Each row is followed by its class.
[ 308  -20  -42  200 -277  136  -78  225   -4  374  116  317 -252  244
  224  172   52  129   39  275  153 -199   43  -55 -345 -250   11  -35
  -70   28  315  266 -287  284 -109] : J_315
[-340  -91  -91 -550  114 -253   75 -100  -99  162  -81 -173  476 -406
  -19   29  393 -159  466  570 -111   24  153  326   56 -237   72 -499
  -98  109  -79  -97  256  -53 -550] : J_713
[ 488  138  -95  375  -12  301  152  139  -56  206 -406  -46 -212   85
  334  607  158 -171  213  424   86 -277  257  363 -240 -226 -126  -43
 -283 -419  298  -35  -15  264 -570] : J_685
[ 125  163  248  214  -95  138  -13  190   -1  321  250  177    1  -64
  214  231  129  116  201  121  278 -443  136    0  -62    3  -53  391
  -70 -221  284  180 -180  -73   51] : J_570
[  46  267   34 -360  257  180   64  330 -143 -363 -147  130  720 -420
  -14   81  -93  -86  343 -190  314  181  733 -560   96  -15  -39   25
  273  153 -173  104 -261  -98  534] : J_273
[ 586  234  -10  120  143  313  153  374   46  165 -158  383  384   33
  502  578  -35  160  402   17  219 -219  486   66 -200 -278  -26   -8
  -92 -444  374  140  -11  177 -375] : J_315
[  89  371   69 -327  252  130   50  328  -35 -337  -91  140  662 -458
   28  190 -233   -2  359 -238  446   70  800 -511   29   98  -55   28
  294  114 -127  194 -253 -131  498] : J_713
[  28   34  -67 -455  263  154   91  325 -291 -325 -286  114  448 -519
  -40  119  -29 -107  333 -234  203  373  772 -601  -25 -128   -9 -212
  225  361  -91   14 -209  147  484] : J_637
[ 499  204   23  124  109  285  102  379  115  184 -180  330  324  -16
  547  559  -17  136  406  -18  181 -297  405  122 -253 -183  -43   43
 -146 -479  303  119   12  156 -360] : J_135
[ 120   78  354  297    0  104   17  108  260  321  332  214 -212   20
  314  120  332  341  216 -119  309 -683 -332   86 -122  337 -123  515
  -29 -448  288  333 -181 -190  233] : J_570
[ 428   89 -102  303  -13  229   83  138   -3  227 -417  -11 -191   27
  426  422   82  -52  137  237  -69 -226  184  233 -265 -107 -145  -76
 -285 -391  185   -2   36  106 -403] : J_273
[ 257 -207 -116    6 -117  365  -84  112 -195  323  242  221 -323  136
  166   47  146   58   44  470  243  -60  182 -172 -323 -369 -158 -135
    0  271  299   32 -233  277  -49] : J_135
[-304   69 -142 -604   87 -289  157  203   39   94  -72   52  760 -188
  -15   63  -27   83  405  378 -106   37   22  157  176 -145  108 -415
   -2   76 -105  113  267 -118 -358] : J_586
[-318   71 -143 -619   34 -331  128  183   17  127  -83   45  734 -208
  -22   65  -14   76  411  402 -131  -14    4  145  179 -153  130 -411
    6   69 -104  160  243  -86 -379] : J_975
[ 514  106 -145  302    7  304  156  162 -102  207 -370   15 -106   34
  350  525  126  -99  190  317   36 -177  331  233 -244 -271 -120  -75
 -273 -339  295  -24   18  259 -497] : J_685
[ 264  -15  -27  127 -302  182  -82  275  -24  361  139  319 -106  316
  230  115   15  165   35  299   75 -175   29 -162 -322 -293  -12    7
  -77   74  331  216 -261  204  -53] : J_273
[ 100  324   22 -250  118   34  144  445  -23 -287  -96  293  773 -244
  133  148 -276   14  251 -484  184  119  711 -518  -10  -45   79  -52
  211  264   -2  277  -74   29  274] : J_713
[ 142  319  337 -100  -19  106  101  335   84  213  568  358   48  126
  104  297  -27  298  348   52  430 -378   89 -158  141  212 -241  221
   73 -297  453  364  -70 -279  221] : J_315
[-314  -95 -109 -563  122 -299  100  -59  -44  188  -79 -116  433 -353
  -46   97  409 -135  494  603  -65   10  130  327   54 -185  143 -536
  -51   56  -53  -18  203   -2 -554] : J_975
[ 209  317  298 -109  -43   94  118  316   47  204  600  350   55  118
   90  323   26  313  395   80  435 -418  138 -130  131  215 -259  262
   92 -358  520  398 -121 -241  211] : J_685
[  69  105   20   54 -101  265  -44  254  -38  381   54  244  156   77
  366   10   66   33  184  312  155 -167  243  -71 -200 -405    1 -201
 -162  112  158  -20 -182   60 -219] : J_713
[ 117   98  356  253  -22   97  -29  113  281  277  300  228 -209   61
  271   85  313  311  225  -73  335 -609 -309   60 -161  360 -130  472
  -22 -438  208  347 -176 -289  248] : J_685
[ 465  112  -94   86   89  201  241  231   38  345  -16  161   54  168
  300  670   67   49  464  493  372 -317  259  320 -117  -77  -85 -137
  -98 -475  450  173 -134  275 -547] : J_713
[  -2   61  -89 -367  184  175   56  359 -270 -284 -400   79  416 -449
  -48   82  -93 -106  242 -179  127  345  680 -588  -81 -152   38 -153
  180  313 -134   21 -268  169  461] : J_685
[-321 -112  -64 -582  122 -240  102  -41  -63  144  -70 -130  426 -342
  -17  105  441 -172  496  570  -88   19  100  334   57 -190   61 -526
  -81   73  -34  -74  280    8 -582] : J_135
[-257   68 -215 -481  156 -383  105  -38  107  245 -355 -157  327 -204
   25  192  201  -78  464  841    6 -112 -168  633   40   36   89 -553
   -3 -267 -171   83  210 -119 -807] : J_713
[-277  155 -170 -682   68 -300  164  224  -41  105  -37   95  887 -241
   -7   49 -126   97  485  406  -18   62  221   54  191 -184  130 -406
   43   81  -74  220  226 -144 -320] : J_273
[ 256 -202 -180  -39  -68  320  -97  139 -211  291  207  223 -377  170
  137  115  128   35   11  440  160   19  113 -144 -289 -333 -152 -215
   32  243  304   -9 -273  340 -114] : J_958
[ 122  140  373  240   -3  109  -22  156  245  268  398  281 -112    5
  298  103  250  330  201 -168  302 -584 -129  -32 -116  309 -152  456
    2 -353  276  326 -154 -280  299] : J_586
[ 542  216  -35  145  165  298  162  329   59  228 -169  336  417  -22
  522  522  -95  167  373   -4  223 -213  551   60 -190 -251   -4    8
 -122 -421  330   99  -16  161 -362] : J_315
[ 455  139  -78  141  129  204  245  203   66  376  -15  163  109  156
  343  628   59   67  482  457  441 -401  240  328 -101  -91  -74  -57
 -121 -533  418  143 -128  227 -537] : J_975
[ 158 -136  -69   14 -189   73 -138  141  -47  345  206  211 -277  155
  348  202   -3    5   81  282  174 -214  -44  109 -354 -168 -105 -113
  -46   56  179   42 -153  212 -334] : J_273
[-289   68 -141 -639   36 -370  148  156   72  131 -110   21  726 -218
   32   91  -11   99  422  316 -126  -35   -3  164  136  -56  118 -348
    4   36  -97  200  256  -76 -371] : J_570
[  93  364  394  242  138  271   95  180  257   81  369  187   28   38
  228  136  -31  221  184 -164  508 -432   38 -124   61  246 -293  394
  -15 -353  199  120   16 -392  339] : J_586
[ 304  -19  -74  196 -273  172  -46  196  -38  374  141  239 -171  270
  183  118   70  144   19  296   79 -159   24 -116 -299 -247  -48    0
 -107   65  352  199 -265  245  -71] : J_713
[ 118  308  -25 -220   24    8  101  489 -134 -290 -153  308  788 -217
  102  154 -233  -45  174 -471   -6  172  753 -550  -22 -167  159  -72
  178  344   50  279 -119  126  210] : J_273
[ 318  -17 -103  158 -295   59  -43  203  -13  315  160  274 -252  311
  131  204   34  144   37  308  123 -170  -16  -17 -300 -195   15  -55
  -31   16  378  311 -297  329 -131] : J_586
[ 240 -174 -100  -37 -174  246 -151  121 -132  376  255  224 -354  190
  204   24  123   97   31  457  100  -86   62 -174 -322 -252 -178 -151
   -9  207  308   77 -252  199  -78] : J_958
[ 116  244  304  -83    4   74   80  263   94  259  547  311  -21   23
  154  244    5  305  337   52  423 -408   92 -102   97  258 -208  254
   95 -356  375  343 -100 -271  237] : J_570
[ 196  137  220  236  -70  178  -22   86  -34  269  269  140  -83  -59
  220  212  165   84  135  150  253 -403  199    3  -50   28 -146  346
  -44 -204  288  152 -138  -78   26] : J_958
[-179   48 -277 -502  200 -312  185  -24   29  229 -304  -94  516 -156
   12  269  232  -96  496  836   62  -37  -64  601   70 -110  146 -536
   -3 -224  -75   70  194   57 -899] : J_975
[ 421   99  -61  139  141  245  249  198   42  394  -22  163  128  159
  334  623   97   64  506  500  430 -361  252  331  -90 -145  -61  -89
 -128 -492  414  116 -148  256 -531] : J_637
[ 182  321  -80 -147  112    9  103  405 -125 -262 -163  264  817 -350
  188   92 -266  -16  185 -526   40  142  872 -560  -52 -130  102  -26
  193  298  -13  264 -131  100  257] : J_958
[ 235 -188  -95  -22 -145  269  -64  106 -128  372  226  200 -393  176
  179   60  112  102   47  491  189 -107  100 -118 -301 -265 -134 -145
   10  185  315   81 -255  229  -45] : J_315
[ 569  163  -68  180  168  332  163  322   26  179 -215  320  317    3
  512  583   21  120  389   53  187 -209  396  147 -227 -308   -1   -2
 -136 -429  347  100   14  252 -443] : J_315
[ 288   11  -42  178 -304  149  -78  244  -25  353  162  360 -142  262
  235  141  -27  148   54  211  169 -178   97 -119 -340 -338   44   29
  -69  105  315  296 -221  252  -85] : J_570
[  48  307  383  369  100  243    6  138  265  133  241  144  -47  -49
  278   10  -24  179  103 -197  387 -463  -78  -75   33  234 -253  405
  -76 -347   75   75  -19 -375  318] : J_315
[ 497  126  -48   65  105  142  230  202   96  358   10  178   30  157
  370  658   59   93  518  410  448 -386  234  335 -126   45 -132  -96
 -106 -547  434  208 -121  183 -512] : J_637
[ 167  324  -50  -88   61   70  155  434 -166 -289 -156  281  719 -294
  116  227 -265  -84  164 -488  123  138  863 -459   -9 -184  156   -6
  147  310   44  306 -133  234  191] : J_958
[-250   38 -233 -542  163 -408   99  -27   71  241 -342 -110  354 -212
   42  231  217 -106  509  827   50  -95 -103  634   24   14  115 -564
   13 -268 -175  110  201  -96 -831] : J_273
[ 190  333  318 -143  -30  122  141  356   33  236  628  367  124   97
  148  357   -9  308  409   57  452 -404  250 -179  144  206 -260  279
  102 -316  550  365  -98 -212  222] : J_135
[ 501  -96 -143  459   -3  107   94   45  156  131 -501  -13 -405   55
  517  612  437 -153  237   78   31 -515 -352  708 -370  -54 -103   22
 -335 -519  157   -4   21  435 -676] : J_975
[-263   89 -213 -503  180 -350  113  -28   65  233 -342 -101  437 -268
   77  168  149  -85  483  706   48  -57  -16  545   43  -64  129 -517
  -18 -194 -187   79  246  -99 -771] : J_570
[ 427  190  -71  291   83  263  178  165   43  285 -314   24  -82   33
  424  522  -21   -1  255  365  207 -356  313  320 -188  -98 -148  -28
 -217 -489  246   37   -2   91 -441] : J_586
[ -76  312  158 -382  110   76  130  419   48 -251 -138  277  543 -340
   41  136 -487    8  307 -210  517   63  848 -446   52  143  111   84
  338  141 -115  369 -149  -78  488] : J_713
[-117  328  211 -478  145   17  133  440  114 -267 -116  287  547 -296
   47  138 -459   41  397 -219  552   53  760 -447   96  243  126   33
  361   88 -143  370 -170 -167  531] : J_637
[ 425   68  -53  178   71  175  229  166   57  375  -38  116  -52  160
  337  592  102   54  429  471  362 -400  164  399 -117  -10  -76  -65
 -125 -527  414  153 -129  243 -535] : J_135
[  48  -24 -136 -375  249  243  138  326 -371 -338 -341  117  471 -532
 -107  194   34 -150  301 -171  192  409  797 -537  -56 -333  116 -175
  195  389  -65   47 -235  363  417] : J_570
[ 122  -46   36  -95 -235   53 -143  243    0  336  296  278 -285  203
  311  228  -87   63  137  258  256 -239  -14   41 -359  -67 -142  -65
  -10   40  209  130 -166   85 -222] : J_685
[ 194  239  261  184  -61  170   12  179   43  285  304  189   60  -36
  270  251  107  123  237   90  347 -477  215   -8  -37   85 -159  437
  -33 -313  310  169 -167 -134   52] : J_685
[-290  106 -156 -656  134 -333  135  166   44  144  -80   52  823 -279
   -4   40  -52  137  481  392   -6  -47   73  111  191  -82  110 -377
   57  -22 -159  186  206 -181 -304] : J_975
[ 227  206  221  205  -33  173   38  149    5  296  249  172   -6  -53
  233  265  126  170  223  203  328 -420  196  -17  -29   98 -117  339
   14 -311  336  235 -207  -76   56] : J_637
[-321  -49 -126 -707  198 -198  -24  166  -17  153  -82  -10  752 -178
    3    2  211   -3  486  533  -76   63 -185   85   30 -176  -29 -447
  -28  129 -179 -114  161 -208 -430] : J_586
[ 205 -175  -42   36 -170  272 -121   94  -54  369  215  225 -481  164
  265   64   51  107   34  364  269 -199   73  -96 -336 -160 -179  -55
    3  155  232  109 -210  164   -2] : J_135
[-275  -41 -145 -680  186 -248   35  104  -13  177  -93  -58  709 -196
  -21   67  271  -27  523  614  -19  -13 -192  215   67 -114  -20 -432
  -19   53 -128  -58  167 -160 -537] : J_713
[  38   59  -47    7  -27  316  -16  237 -123  388   17  230  155   95
  325   42   88    4  190  412  144  -63  246  -32 -151 -493   51 -286
 -146  125  169  -95 -217  174 -307] : J_637
[-261   41 -244 -511  200 -323  142  -31   41  240 -306 -133  448 -179
   45  179  246 -109  493  829   32  -63 -153  613   67  -76   89 -555
  -38 -245 -139   11  217  -57 -851] : J_273
[  80    2 -116 -369  175  195  118  314 -359 -296 -365  102  406 -447
  -93  232   22 -154  311  -94  198  367  784 -511  -52 -244   97 -180
  197  339  -34   68 -277  314  355] : J_685
[  85  333  -13 -214  115   39  126  456  -94 -246 -195  253  853 -335
  158  115 -269  -23  238 -448  108  133  810 -533   -1 -110  124  -65
  169  266  -64  236 -165   74  276] : J_637
[-236   28 -268 -495  192 -333  130  -65   41  157 -405 -172  416 -193
   36  139  252 -138  427  757  -61   28 -171  601   45  -44   92 -571
  -32 -196 -177   -5  272  -17 -864] : J_135
[ 160  163  262  186  -27  197   27  171    1  298  380  183    7  -52
  180  284  142  106  232  136  389 -432  239  -17  -34   50 -116  418
  -46 -236  348  176 -182  -57   82] : J_958
[ 503  150  -40  201  134  281  135  311   94  240 -193  309  246   38
  549  541  -50  159  338   37  166 -275  344  169 -231 -206  -41    9
 -138 -456  339   83   12  193 -429] : J_586
[  27  357  435  170  114  280    7  256  235   98  368  244  100  -28
  279   59  -71  227  203 -247  438 -397   56 -281   41  210 -279  424
    1 -265  132  109   16 -436  437] : J_637
